Each row has a name. Each question is about the rows just above it.

[109 117 167 113] : (134)
[153 101 103 140] : (88)
[170 171 150  99] : (51)
[178 147 175 148] : (58)
Which entry of (51) is missing from [170  99 171]? -> [150]
Shuffled (51) with one entry gone: [150 171 170], missing -> [99]

[126 135 136 132 108 116 128 126 121  98] : (83)
[142 100 167 156 138  96  95 163 152  99] : (12)
[142 100 167 156 138  94  95 163 152  99] : (97)
(83) without one entry, shuffled: [108 116 126 121 126 135 128  98 136]. Gone: -> [132]
Which entry of (12) is missing from [156 167 163 138  99  96 152 100 142]? -> [95]
(97) without one entry, shuffled: [ 95 100 138  99 156 152 142  94 163]. Gone: -> [167]
Which entry of (97) is missing from [163 152  99 142 156 138 100 167  94]? -> [95]

[149 106 115 130 125 135 105 128 133 110] -> (47)
[156 130 102 110 114 168 117  96 119 127] -> (100)
[149 122 115 130 125 135 120 128 133 110] -> (76)
[114 127 105 107 115 177 113  99 111 136] -> (102)
Which entry of (102) is missing from [105  99 111 107 136 127 114 115 177]? -> [113]
Shuffled (47) with one entry gone: [130 115 133 125 135 105 110 149 128], missing -> [106]
Shuffled (102) with one entry gone: [127 177 105 115 136 114  99 111 107], missing -> [113]

[124 115 146 136 132 116 138 117 110 137 139 109 115 128 119 109 113 145
 141 126 141 113 137 109 141 136 136 128 128 108 150 120] -> (28)
[125 111 129 113 119 128 122 113 110 115 156 129 132 130 119 112 150 152
 136 100 101 133 108 111 163 125 129 168 164 103  99 130] -> (137)
[124 114 133 117 119 126 124 119 106 115 151 126 125 134 125 107 139 153
 143 110 109 123 111 110 161 127 128 155 151 106 112 124] -> (20)
[124 114 133 117 119 126 124 119 106 115 151 126 125 134 125 107 139 153
 143 110 109 123 111 110 116 118 131 111 117 149 110 114] -> (79)
[159 111 137 155 138 167 150 132  85 107 140 162 127 175 153  78 150 158
 164 120 119 113 110  97 159 159 125 129 134 102 133 110] -> (32)
(20) without one entry, shuffled: [128 107 127 126 143 161 134 123 109 117 119 125 124 124 106 106 155 110
 112 139 151 110 125 124 126 133 119 151 114 111 115]. Gone: -> [153]
Which entry of (20) is missing from [127 114 125 126 107 106 124 123 110 125 109 119 106 161 151 143 134 155
 124 133 112 115 153 124 119 111 117 128 110 126 151]? -> [139]

[106 123 128 107 129 125 139  86  92] = (87)
[127 109 159 112 126 154 156 118 114] = (15)
[120 116 152 117 123 151 151 114 111] = (4)
[141 141 124 154 118 129 108 149 150] = (36)
[145 118 109 114 110 151 141 138  82] = (38)
(87) without one entry, shuffled: [125 139 106 129  86 107  92 123]. Gone: -> [128]
Which entry of (4) is missing from [152 116 151 120 123 151 111 117]? -> [114]
Which entry of (38) is missing from [141 118 145 151 138  82 109 114]? -> [110]
Which entry of (15) is missing from [114 118 112 159 156 109 126 154]? -> [127]
Shuffled (4) with one entry gone: [116 117 114 120 151 111 151 152], missing -> [123]

[131 123 136 124 139 134 125 126 109 118 125  89 134 130 130 116 122 141
 122 141 129 129 140 117 126 115 136 110 141 125 129 128 129 106 126] -> (31)
[125 133 116 116 134 132 128 122 126 136 126 135 126 119 128 123 134 118
 128 130 123 129 135 128 116 124 126 123 124 134 122 127 120 129 124] -> (113)
[136 102 133 139 116 126 114 128 128 115 147 126 133 137 137 128 110 122
 127 138 136 118 114 116 135 131 132 112 129 132 137 139 142 122 126] -> (174)
[135 150 128 136 124 136 137 124 141 124 147 147 115 136 132 123 139 103
 127 117 128 120 125 132 126 138 119 115 116 134 129 133 131 143 140] -> (34)
[129 126 133 128 117 134 112 125 122 140 127 110 130 126 129 131 126 140
 123 139 123 129 126 133 129 121 127 121 141 130 132 133 127 118 120] -> (126)
[120 140 118 123 133 123 136 136 137 137 118 134 136 128 119 135 135 124
 129 122 121 133 131 146 131 134 132 134 132 115 123 126 131 130 126] -> (109)
[130 129 124 129 102 126 118 132 141 135 118 138 132 134 128 135 131 117
 133 131 133 131 124 131 132 135 115 120 121 129 134 127 132 131 104] -> (48)
[129 146 118 128 141 132 142 123 137 124 129 151 129 126 127 133 145 129
 129 114 136 126 127 129 127 136 124 129 129 137 138 131 139 137 126] -> (96)
[135 118 139 123 123 117 119 130 129 119 115 125 138 138 124 129 123 135
 131 138 129 126 129 133 130 123 124 139 135 127 125 130 137 118 112] -> (45)
[132 142 130 133 126 122 133 128 140 142 133 141 116 126 129 138 135  88
 136 107 124 134 119 130 134 134 119 119 116 111 130 129 126 141 151] -> (80)
(80) without one entry, shuffled: [141 129 119 133 130 116 130 141 142 138 151 134 133 142 111 133 136 140
  88 134 126 116 126 119 129 130 132 122 119 107 135 126 128 134]. Gone: -> [124]
(34) without one entry, shuffled: [119 115 124 138 125 128 103 147 115 150 124 143 117 124 136 139 140 126
 134 136 127 132 123 128 131 120 147 137 133 135 132 129 136 141]. Gone: -> [116]
Shuffled (34) with one entry gone: [143 147 136 124 124 103 125 127 133 120 140 116 141 128 119 134 115 131
 139 117 132 137 135 123 128 124 129 147 150 115 136 132 136 138], missing -> [126]
The row with [120 140 118 123 133 123 136 136 137 137 118 134 136 128 119 135 135 124
 129 122 121 133 131 146 131 134 132 134 132 115 123 126 131 130 126] is -> (109)

[129 127 108 133 123 121 128 131 115 144 131 109 123  95 129 152 117 131
 164 145] -> (139)
[127 120 162 129 125 133 123 137 128 119 136 126 128 131 133 125 124 132
 132 121] -> (140)
[129 130 108 124 123 118 130 121 108 132 121 141 117 120 132 114 122 101
  88 122] -> (13)
[125 130 122 136 126 135 131 143 142 127 130 128 132 129 120 118 127 142
 123 125] -> (114)
[128  98 110 120 125 117 103 131 117 125 128 122 132 113 129 144 113 106
 144 122] -> (197)
[127 141 121 130 133 135 146 127 136 121 125 129 132 120 123 122 136 124
 119 127] -> (57)
[127 116 165 137 128 137 121 143 103 151 144 123 134 107 135 117 135 145
 113 126] -> (95)
[127 124  98 122 124 119 134 123 136 115 123 143 118 129 133 137 120 118
 150 122] -> (192)
[129 141 122 140 130 124 126 120 130 150 128 132 119 121 130 139 120 131
 140 130] -> (54)
[126 138 112 113 131 130 122 131 109 126 137 127 120 125 130 133 127 140
 136 135] -> (193)
Which entry of (54) is missing from [129 130 120 141 139 130 140 119 120 131 122 124 132 140 150 126 121 130
 130]? -> [128]
Shuffled (192) with one entry gone: [137 122 122 115 118 127 124 134 118 119  98 123 133 150 136 124 123 129
 120], missing -> [143]
Shuffled (57) with one entry gone: [127 146 121 130 125 123 124 135 141 121 127 122 129 132 136 120 136 127
 133], missing -> [119]
Which entry of (114) is missing from [123 127 142 125 132 125 143 136 131 130 128 135 142 129 120 130 127 122
 126]? -> [118]
Shuffled (197) with one entry gone: [110 144 128 122 120 106 125 113 117 128 144  98 131 129 117 113 122 103
 125], missing -> [132]
(139) without one entry, shuffled: [144 109 129 131 121 127 152 133  95 131 115 145 164 117 129 131 123 123
 128]. Gone: -> [108]

[128 129 132 126] -> (69)
[127 129 129 130] -> (25)
[138 147 170 112] -> (152)
[132 118 150 149] -> (2)
[124 125 126 123] -> (70)
[173 145 145 144] -> (24)
Which entry of (70) is missing from [124 123 125]? -> [126]
(2) without one entry, shuffled: [150 132 149]. Gone: -> [118]
Shuffled (69) with one entry gone: [126 129 128], missing -> [132]
Which entry of (70) is missing from [124 123 126]? -> [125]
(24) without one entry, shuffled: [145 145 173]. Gone: -> [144]

[161 136 162 123] -> (78)
[129 130 125 124] -> (143)
[ 87 136 162 123] -> (116)
[141 117 140 142] -> (75)
[127 125 127 122] -> (141)
[ 87 136 162 107] -> (59)
Which entry of (78) is missing from [123 161 136]? -> [162]
Shuffled (143) with one entry gone: [130 125 129], missing -> [124]
Which entry of (75) is missing from [142 141 117]? -> [140]
(78) without one entry, shuffled: [136 162 161]. Gone: -> [123]
Which entry of (75) is missing from [140 141 117]? -> [142]
(116) without one entry, shuffled: [136 162  87]. Gone: -> [123]
Shuffled (75) with one entry gone: [142 140 117], missing -> [141]

[ 89 152 135 143  85 155] : (98)
[118 120  93  84 157 121] : (127)
[117 148 144 121 177 169] : (22)
[ 89 152 135  88 102 110] : (17)
[166 114 150 118  84 106] : (131)
[ 82  80 145 103 154 123] : (121)
[118 120  93  84 157 148] : (35)
(98) without one entry, shuffled: [152 143  89  85 155]. Gone: -> [135]
(17) without one entry, shuffled: [135 152 110  88 102]. Gone: -> [89]

[111 140 146 152] : (110)
[114 117 111 112] : (149)
[116 175 142 174] : (84)
[158  95 127  85] : (46)
[ 91 133 128 141] : (129)
[115 144 131 103] : (135)
[118 137 108 116] : (157)
Which entry of (157) is missing from [118 116 108]? -> [137]
Shuffled (110) with one entry gone: [146 140 152], missing -> [111]
(84) without one entry, shuffled: [142 116 175]. Gone: -> [174]
Shuffled (157) with one entry gone: [116 137 118], missing -> [108]
Shuffled (149) with one entry gone: [111 114 117], missing -> [112]

[128 115 125 130 114 107 140 124 129 112 126  85 135 114 133 137 133 117
 132 133 120 132 153 135] -> (106)
[110 115 123 135 110 138 142 133 127 121 132 149 162 114 129 137 122 125
 131 128 115 136 147 135] -> (23)
[128 115 131 130 114 107 140 124 129 112 126  85 135 114 133 137 133 117
 132 133 120 132 153 135] -> (177)
[155 138 125 126 134 139 137 133 134 150 130  91 131 127 125 149 126 136
 126 116 119 143 179 118] -> (119)
[104 119 135 132 117 136 120 134 128 115 124 135 131 118 105 123 122 127
 147 133 133 118 136 137] -> (164)
[155 138 125 126 134 139 137 133 134 150 130  91 131 127 133 137 111 132
 143 119 122 132 125 111] -> (156)
[ 96 133 116 123 130 118 131 124 115 115 126 147 136  91 128 126 127 141
 121 133 129 122 135 139] -> (173)
[119 111 127 119 116 124 121 128 118 133 133 116 131 118 125 108 146 115
 129 133 123 137 157 134] -> (71)
(177) without one entry, shuffled: [153 120 128 117 135 115 140 132 114 130 133 132 124 135 133 129  85 114
 112 107 126 133 131]. Gone: -> [137]
Which entry of (173) is missing from [115 124 130  91 136 128 133 118 131 147 126  96 121 116 133 126 139 122
 141 115 127 135 123]? -> [129]
Shuffled (164) with one entry gone: [135 124 127 128 104 118 105 133 122 117 136 115 132 131 120 123 136 137
 135 134 118 133 119], missing -> [147]
Shuffled (177) with one entry gone: [117 129 140  85 115 114 133 130 132 114 131 112 137 128 135 120 132 107
 133 133 124 126 135], missing -> [153]
Shuffled (119) with one entry gone: [119 125 134 131 116 136 127 134 138 126 139 126 143 179 125 133 150 118
 137 130 126 155  91], missing -> [149]
(164) without one entry, shuffled: [137 124 135 119 131 118 134 128 132 147 118 115 105 136 120 117 133 123
 127 135 122 133 136]. Gone: -> [104]

[ 99 102 122 116] -> (5)
[131 121 125 126] -> (118)
[115 125 115 102] -> (115)
[112 101 118 135] -> (179)
[138 154 137 130] -> (10)
[110 117 111 109] -> (136)
[111  88  98 110] -> (68)
[129 137 126 127] -> (108)
(68) without one entry, shuffled: [ 88 111 110]. Gone: -> [98]
(10) without one entry, shuffled: [130 137 154]. Gone: -> [138]

[162 145 137 114 145] : (94)
[142 133 156 135  89] : (217)
[111 107 123 139 127] : (170)
[128 138 161 129 119] : (155)
[107 124 136  99 123] : (64)
[161 112 151 119 115] : (167)
[123 104 149 110 100] : (43)
[158 106 138 145 157] : (26)
[139 145 107 104 110] : (52)
[102 162 111 134 146] : (203)
[141 138 161 129 110] : (166)
[116 104 148 149  92] : (216)
(64) without one entry, shuffled: [107 124 123  99]. Gone: -> [136]
(155) without one entry, shuffled: [128 161 138 119]. Gone: -> [129]
(26) without one entry, shuffled: [106 145 138 157]. Gone: -> [158]
Shuffled (216) with one entry gone: [148  92 104 116], missing -> [149]

[104 128 129 149 130 119 139 104 121 133 114 136 121 134 117 133 127 129
 126 150 129 118 133 122 130 138 131 127 137] -> (142)
[141 129 126 121 139 135 141 143 126 124 142 119 125 121 127 139 128  89
 118 105 128 130 137 135 126 125 130 127 129] -> (105)
[132 127 128 120 134 147 128 134 119 128 134 125 125 127 122 129 128 124
 132 114 128 134 122 139 124 129 126 125 131] -> (99)
[121 127 128 109 119 120 102 127 136 127 122 133 133 128 131 120 128 130
 135 120 128 121 130 125 131 128 132 129 123] -> (112)
[137 128 129 122 133 133 126 133 128 128 133 130 125 129 129 125 127 137
 129 130 127 133 118 134 126 127 130 126 127] -> (111)
[161 127 128 129 129 138 135 155 135 125 148 125 129 125 140 127 129 138
 118 136 126 139 116 135 123 116 136 127 102] -> (138)
(142) without one entry, shuffled: [122 134 137 133 129 104 130 149 104 128 150 129 133 126 130 133 129 136
 138 127 121 127 118 131 114 139 119 121]. Gone: -> [117]
Shuffled (112) with one entry gone: [120 109 130 129 133 128 119 128 131 136 130 125 128 127 128 102 132 121
 127 128 123 121 120 127 120 135 133 131], missing -> [122]

[130 131 139 142 128 125 118 135 126 129 125 124 136 136 124 144 119 136
 125 118 136 140 134 129 132 127 143 121 123 119 119 121 138 113 123 127
 152 134 140 142 125 132 120 138 132 128 120 137 123]  (30)
[119 138 166 149 112 146 151 169 118  82 134 106 143 120 107  83 120 108
 130 143 106 152 122 136 136 118 147 148 124 128 121 112 119 113 129 142
 153 129 148 118 133 134 101 178 138 118 124 156 109]  (73)
[119 138 166 138 112 146 151 143 118  82 134 106 143 120 107 151 120 108
 130 143 106 152 122 136 136 118 147 164 124 105 121 112 119 113 129 142
 153 129 148 118 133 134 101 178 140 118 124 156 109]  (29)
Which entry of (73) is missing from [166 153 178 128 107 108 109 138 101 136 124 138 134 106 119 106 118 152
 118 120 143 148 142 151 156 148 113 129 136 122  83 147 129 124 134 130
 149 120 121 133 146 118 112 119 143 112 169 118]? -> [82]
Shuffled (73) with one entry gone: [118 146 119 106 129 118  83 119 118 120 124 153 128 129 166 113 106 134
 120 148 151 178 108 122 118 130 133 101 149 107 152 169 124 148 136 112
 134 143 121 143 136 156 112 138 109 138 142  82], missing -> [147]
Which entry of (29) is missing from [112 136 109 107 120 133 164 112 106 136 122 143 138 143 146 118 108 121
 147 118 118 129 124 113 151 156 148 152 101 129 151 153 120 134 140 138
 118 106 134 166 119 124 143  82 119 178 130 105]? -> [142]
Which entry of (29) is missing from [120 143 129 136 119 129 106 108 178 124 130  82 138 134 112 133 118 147
 113 119 138 112 118 166 122 156 118 134 140 101 146 142 109 164 106 136
 118 105 143 120 148 151 151 152 153 121 143 124]? -> [107]

[121 133 129 123 121 138 128 118 130 142 149 124 125 124 131 125 123 132
 129 125 124 140 134 126 127] = (67)
[138 140 125 144 139 144 133 125 142 137 122 139 123 122 125 129 135 137
 135 134 140 142 128 133 118] = (42)
[137 119 132 178 120  98 179 113 138 113 110 125 104 131 118 139 119 128
 114 122  84 156 124 120 106] = (14)
[138 140 127 144 139 144 133 125 142 137 122 139 123 122 125 129 135 137
 135 134 140 142 128 133 118] = (124)
[137 134 133 167 156 109 144 135 152 154 152 114 125 109 132 107 117 122
 121 130 120 126 156 122 147] = (103)
[138 147 102 122 154 142 148 155 138  94 151 140  89 133 137 107 136 146
 117 152 144 124 158 154 133] = (50)
Shuffled (50) with one entry gone: [107 155 140 117 144  89 137  94 138 122 124 133 151 133 146 102 136 142
 148 158 154 138 152 154], missing -> [147]
Shuffled (50) with one entry gone: [133 137 136 154 144 133 155 122 124 154 138 158 107 138  94 147 140 142
  89 148 117 102 146 151], missing -> [152]
Which entry of (50) is missing from [122 133  94 138 151  89 147 154 140 102 117 133 154 152 138 144 142 155
 146 158 107 124 136 148]? -> [137]

[119 139 138 129 146 123 144 125 100 115 135 130 112 148 128 114 122 114
 123 123 161 152 136 139 117 146 132 139 127 135 120 136] = (154)
[144 117 115 114 131 130 117 129 144 132 126 127 150 103 124 145 133 131
 143 130 102 103 124 112 139 103 121 111 117 120 139 132] = (117)
[105 132 125 126 130 130 151 111 100 133 138 117 129 129 134  99  96 105
 149 118 154 143 139 138 112 132 122 138 124 150 104 161] = (187)
[145 110 106 111 135 134 116 125 150 141 124 122 159  92 126 144 126 130
 155 130  93  95 123 107 142  99 115 107 115 124 136 139] = (200)
[162 108 108 108 117 133 101 135 163 131 121 131 158  92 120 165 149 143
 141 136  79  87 118 100 151  99 119  99 115 110 154 119] = (146)
[151 129 133 121 116 122 116 141 134 106 127 141 122 133 116 154 158 137
 109 134 124 129 124 121 138 133 134 119 124 111 149 107] = (86)
[140 136 141 127 122 119 129 138 119 101 131 140 107 149 119 140 150 129
 103 130 146 146 129 132 128 147 139 130 127 118 139 111] = (61)
[118 133 130 125 148 125 141 121 109 123 136 126 122 124 127 115 117 114
 132 123 148 141 134 133 119 136 128 134 123 136 119 142] = (199)
[118 133 130 125 148 125 141 121 109 123 136 126 122 136 127 115 117 114
 132 123 148 141 134 133 119 158 147 127 129 105 151  90] = (133)
[114 119 111 119 163 135 141 109 120 148 133 114 152 105 134 109  94 109
 167 120 125 116 134 124 121 110 113 125 126 146 111 165] = (219)
[133 116 110 116 143 132 125 120 138 139 127 120 152 102 129 132 118 123
 154 126 107 106 128 115 133 107 116 115 117 131 129 145] = (165)
[136 123 123 119 134 126 125 130 131 124 128 130 134 121 124 137 133 126
 134 128 124 122 128 121 133 124 126 121 120 124 136 130] = (204)
(187) without one entry, shuffled: [134 132 105 104 105 138 150 133 138 112 130 149 125 129 126 124 132 129
 151 122  99 118 161 139 130  96 138 117 111 100 154]. Gone: -> [143]
Shuffled (133) with one entry gone: [118 117 148 119 127 125 127 133 130 123 122 141 115 136 158 114 136 132
 133 121 109 129 125 141  90 123 148 134 105 147 151], missing -> [126]
(117) without one entry, shuffled: [127 145 139 124 103 115 121 114 129 131 130 126 139 132 132 131 133 103
 143 150 117 111 120 103 130 144 117 124 144 112 117]. Gone: -> [102]
Whose row is [105 132 125 126 130 130 151 111 100 133 138 117 129 129 134  99  96 105
 149 118 154 143 139 138 112 132 122 138 124 150 104 161]? -> (187)
(187) without one entry, shuffled: [117  96 154 126 129  99 138 149 105 111 138 130 132 133 105 122 104 129
 124 150 134 151 118 100 112 132 138 125 130 139 143]. Gone: -> [161]

[129 101 132 109] : (90)
[135 135  89 104] : (74)
[127 149 109 139] : (92)
(74) without one entry, shuffled: [ 89 135 135]. Gone: -> [104]
(92) without one entry, shuffled: [149 127 109]. Gone: -> [139]
(90) without one entry, shuffled: [101 132 129]. Gone: -> [109]

[ 97 133 159 132 113  90 154 154 128 133  90 167 123 148 156 134 164 115
 131 106 128 131 128 109 161 118 148 162 100 137 162 132 111  91 150 110
 118 110 104 144 100 117 136 134 111 127 145 113 157 132 123 110] -> (21)
[139 130 141 163 153 117 129 104  91  96 101 144 119 140 166 134 155 110
 156 128  93 127 160 141 166 141 100  97 125 143 154  93  92 105 141 142
 135 120 127 106 113 119 121 152 120 142 166 106 140 161 158 123] -> (8)
[116 138 108 133 108 113 122 115 118 147 109  90 142 108 139 159 157 167
 101 157 159 105 136  91  90 163 110 148 135 125  94 160 139 110 101 144
  89 108 134 159  95 145 129 155 148 103  96 129  93 102 141 149] -> (101)
[158 132 161 134 151 160 102  91 158 119 112  98 120 144 109 124  92 145
 152 123 133  92 102  98  90 124 120 143  96 109 135 155 152 108 117 155
 148 164 101 149 142 156 130 154 117 124 133 127 101 138 157 109] -> (27)
(27) without one entry, shuffled: [117 143 133 156 109 101 123 152 117 124 119 112  98 138 155 155  91 102
 135  96 134 149 158 120 152 145 142 132 154  98 157 109  92 124 164 144
 160 130 109 108 151 161 102 158 101 124 127 133  90  92 120]. Gone: -> [148]
(27) without one entry, shuffled: [132 120 124 102 155 130 148 135 152 164  98 156 109 102 158 124 108 161
 120  91 145 133 143  90 151  98 109 133 160 155 144 112 109 124 158 138
 134 152 123 157 119 149  92 142 117  96 101 101  92 127 117]. Gone: -> [154]
Shuffled (27) with one entry gone: [109 154 124 101 117 132 102 112 151  91 149 142 158 134 127 109 138  98
  90 101 133 143 117 133 120  92 156 152  96 158 120 160 102 145  98 119
 135 130 164 109 144 148 161 155 152  92 124 108 155 124 157], missing -> [123]
Shuffled (101) with one entry gone: [115 113  90 108 144 159 108 163 133 136 125 160 139 129 155 159 157 149
  89 110  94 134 141 101  90 116 105 108  91 102 148 139  96 145 135  95
 138 118 103 147 167 159 122 157 101 129 110 109 108  93 148], missing -> [142]

[151 108 130 133 158 161 159] -> (33)
[138 153 133 156 112 108 139] -> (123)
[133 133 150  98 147 132  99] -> (65)
[151 133 150 172  97 104 147] -> (62)
(33) without one entry, shuffled: [151 133 161 130 158 159]. Gone: -> [108]
Which entry of (62) is missing from [133 104 172 151 147  97]? -> [150]
(123) without one entry, shuffled: [112 153 138 133 156 139]. Gone: -> [108]
Shuffled (33) with one entry gone: [161 159 133 108 130 151], missing -> [158]
Shuffled (33) with one entry gone: [158 130 133 151 161 108], missing -> [159]

